[[142 143 133 143 124 116 123]
 [120 119 126 121 132 134 131]
 [120 119 123 120 133 133 133]
 [133 135 130 132 122 123 123]
 [143 144 127 143 124 114 128]
 [119 118 127 119 133 137 133]
 [126 134 157 134 102 132 100]
 [120 112 111 112 148 131 149]
 [130 136 147 134 105 134 107]
 [127 133 146 134 112 133 112]
 [126 135 158 136  98 135  99]
 [114 119 132 119 126 140 125]]
->
[[114 119 132 119 126 140 125]
 [142 143 133 143 124 116 123]
 [120 119 126 121 132 134 131]
 [120 119 123 120 133 133 133]
 [133 135 130 132 122 123 123]
 [143 144 127 143 124 114 128]
 [119 118 127 119 133 137 133]
 [126 134 157 134 102 132 100]
 [120 112 111 112 148 131 149]
 [130 136 147 134 105 134 107]
 [127 133 146 134 112 133 112]
 [126 135 158 136  98 135  99]]

[[123 153 132 128]
 [126 152 129 121]
 [127 137 128 105]
 [124 147 129 117]
 [124 155 131 128]
 [125 157 131 128]]
->
[[125 157 131 128]
 [123 153 132 128]
 [126 152 129 121]
 [127 137 128 105]
 [124 147 129 117]
 [124 155 131 128]]

[[138 140 124 136 130 112 121]
 [122 118 127 128 132 138 135]
 [121 135 144 137 113 125 110]
 [116 117 127 152 131 132 137]
 [126 135 142 140 118 121 113]
 [121 125 140 141 124 131 125]
 [123 135 145 141 114 124 109]
 [119 121 134 129 127 143 133]
 [120 134 138 130 118 130 117]
 [119 132 139 124 119 135 119]]
->
[[119 132 139 124 119 135 119]
 [138 140 124 136 130 112 121]
 [122 118 127 128 132 138 135]
 [121 135 144 137 113 125 110]
 [116 117 127 152 131 132 137]
 [126 135 142 140 118 121 113]
 [121 125 140 141 124 131 125]
 [123 135 145 141 114 124 109]
 [119 121 134 129 127 143 133]
 [120 134 138 130 118 130 117]]

[[134 125 135 110 137 114 132]
 [141 133 136 117 145 121 112]
 [114 111 129 148 133 110 120]
 [139 117 117 134 129 145 130]
 [143 143 109 138 116 121 144]
 [124 125 111 117 132 142 132]
 [104 133 130 110 116 128 124]
 [115 136 134 133 131 115 108]
 [113 128 125 151 147 128 118]
 [130 145 151 122 138 119 115]
 [116 122 123 121 107 129 116]
 [132 110 125 139 106 134 118]]
->
[[132 110 125 139 106 134 118]
 [134 125 135 110 137 114 132]
 [141 133 136 117 145 121 112]
 [114 111 129 148 133 110 120]
 [139 117 117 134 129 145 130]
 [143 143 109 138 116 121 144]
 [124 125 111 117 132 142 132]
 [104 133 130 110 116 128 124]
 [115 136 134 133 131 115 108]
 [113 128 125 151 147 128 118]
 [130 145 151 122 138 119 115]
 [116 122 123 121 107 129 116]]

[[140 130 142 126 133 126 129 128 123 126 117 127 130 134]
 [149 130 138 126 128 127 130 128 124 126 116 128 130 134]
 [151 130 136 126 129 126 129 128 123 126 121 127 130 134]
 [120 130 132 127 152 125 128 128 127 126 134 128 128 133]]
->
[[120 130 132 127 152 125 128 128 127 126 134 128 128 133]
 [140 130 142 126 133 126 129 128 123 126 117 127 130 134]
 [149 130 138 126 128 127 130 128 124 126 116 128 130 134]
 [151 130 136 126 129 126 129 128 123 126 121 127 130 134]]

[[136 124 124 126 135 150 125 132 143 125 149 152]
 [134 138 137 139 130 134 139 129 143 137 141 138]
 [122 134 134 131 125 113 130 126 115 134 111 110]
 [124 141 144 125 148 148 115 136 114 148 126 136]
 [119 141 142 131 133 119 125 129 106 144 107 111]]
->
[[119 141 142 131 133 119 125 129 106 144 107 111]
 [136 124 124 126 135 150 125 132 143 125 149 152]
 [134 138 137 139 130 134 139 129 143 137 141 138]
 [122 134 134 131 125 113 130 126 115 134 111 110]
 [124 141 144 125 148 148 115 136 114 148 126 136]]

[[117 119 131 118 116 137 121 139 118 127]
 [109 128 126 136 124 136 122 114 112 108]
 [115 115 124 139 140 118 111 105 133 132]
 [109 133 135 133 130 136 151 144 143 147]]
->
[[109 133 135 133 130 136 151 144 143 147]
 [117 119 131 118 116 137 121 139 118 127]
 [109 128 126 136 124 136 122 114 112 108]
 [115 115 124 139 140 118 111 105 133 132]]

[[142 140]
 [152 133]
 [153 131]
 [141 140]
 [145 138]
 [148 137]
 [143 139]
 [153 130]
 [154 130]
 [154 129]
 [150 135]]
->
[[150 135]
 [142 140]
 [152 133]
 [153 131]
 [141 140]
 [145 138]
 [148 137]
 [143 139]
 [153 130]
 [154 130]
 [154 129]]
---
[[106 108 128 131 132 115 129 137 106 131 116 131]
 [138 138 125 129 126 132 125 118 138 127 132 126]
 [128 128 126 140 133 126 126 126 128 134 126 130]
 [135 135 126 138 132 129 126 119 136 133 128 130]]
->
[[138 138 125 129 126 132 125 118 138 127 132 126]
 [135 135 126 138 132 129 126 119 136 133 128 130]
 [128 128 126 140 133 126 126 126 128 134 126 130]
 [106 108 128 131 132 115 129 137 106 131 116 131]]

[[124 111 116 111 113 126 147]
 [124 107 115 109 111 125 150]
 [122 141 137 133 143 131 116]
 [131 146 140 145 144 130 108]]
->
[[131 146 140 145 144 130 108]
 [122 141 137 133 143 131 116]
 [124 111 116 111 113 126 147]
 [124 107 115 109 111 125 150]]

[[122 137 137 132 120 134 131 132]
 [120 129 128 137 128 132 139 137]
 [133 127 128 125 130 125 125 124]
 [147 119 120 115 139 108 120 115]
 [155 115 117 117 143 104 121 116]
 [121 133 132 134 124 135 132 135]
 [120 134 134 134 122 135 132 135]
 [124 128 127 133 129 129 134 133]]
->
[[122 137 137 132 120 134 131 132]
 [120 134 134 134 122 135 132 135]
 [121 133 132 134 124 135 132 135]
 [120 129 128 137 128 132 139 137]
 [124 128 127 133 129 129 134 133]
 [133 127 128 125 130 125 125 124]
 [147 119 120 115 139 108 120 115]
 [155 115 117 117 143 104 121 116]]

[[127 110 113]
 [115 150 124]]
->
[[115 150 124]
 [127 110 113]]

[[120 136 136 146 127]
 [118 115 118 140 128]
 [134 112 129 129 121]
 [136 105 127 127 120]
 [119 132 112 120 138]
 [120 118 123 142 127]]
->
[[120 136 136 146 127]
 [119 132 112 120 138]
 [120 118 123 142 127]
 [118 115 118 140 128]
 [134 112 129 129 121]
 [136 105 127 127 120]]

[[130 130 130 128 129 130 131 131 127 131 129 130 128]
 [146 128 128 110 153 139 135 137 110 143 157 145 113]
 [147 129 128 110 152 140 137 139 110 145 155 145 112]]
->
[[130 130 130 128 129 130 131 131 127 131 129 130 128]
 [147 129 128 110 152 140 137 139 110 145 155 145 112]
 [146 128 128 110 153 139 135 137 110 143 157 145 113]]

[[136 114 127 125 132 133 107 124 128 129 135 128 126 122]
 [158 132 123 124 125 122 138 138 130 116 121 118 133 126]
 [145 127 127 132 153 148 120 128 131 121 114 113 130 121]
 [118 141 120 128 138 113 130 128 129 131 118 126 124 137]]
->
[[118 141 120 128 138 113 130 128 129 131 118 126 124 137]
 [158 132 123 124 125 122 138 138 130 116 121 118 133 126]
 [145 127 127 132 153 148 120 128 131 121 114 113 130 121]
 [136 114 127 125 132 133 107 124 128 129 135 128 126 122]]
---
[[152 143 125]
 [145 139 124]]
->
[[143 125]
 [139 124]]

[[118 145 102 143]
 [137 104 110 132]
 [115 136 129 139]]
->
[[145 102]
 [104 110]]

[[124 111 129]
 [147 113 150]]
->
[[111 129]
 [113 150]]

[[131 115 134 141]
 [132 135 151 139]
 [132 135 151 139]
 [139 127 122 124]]
->
[[115 134]
 [135 151]]

[[154 116 134 119 114]
 [118 157 121 146 134]
 [103 140 122 136 110]
 [134 144 136 145 120]]
->
[[116 134]
 [157 121]]

[[132 112 116  99]
 [122 145 140 158]
 [132 112 117  99]]
->
[[112 116]
 [145 140]]
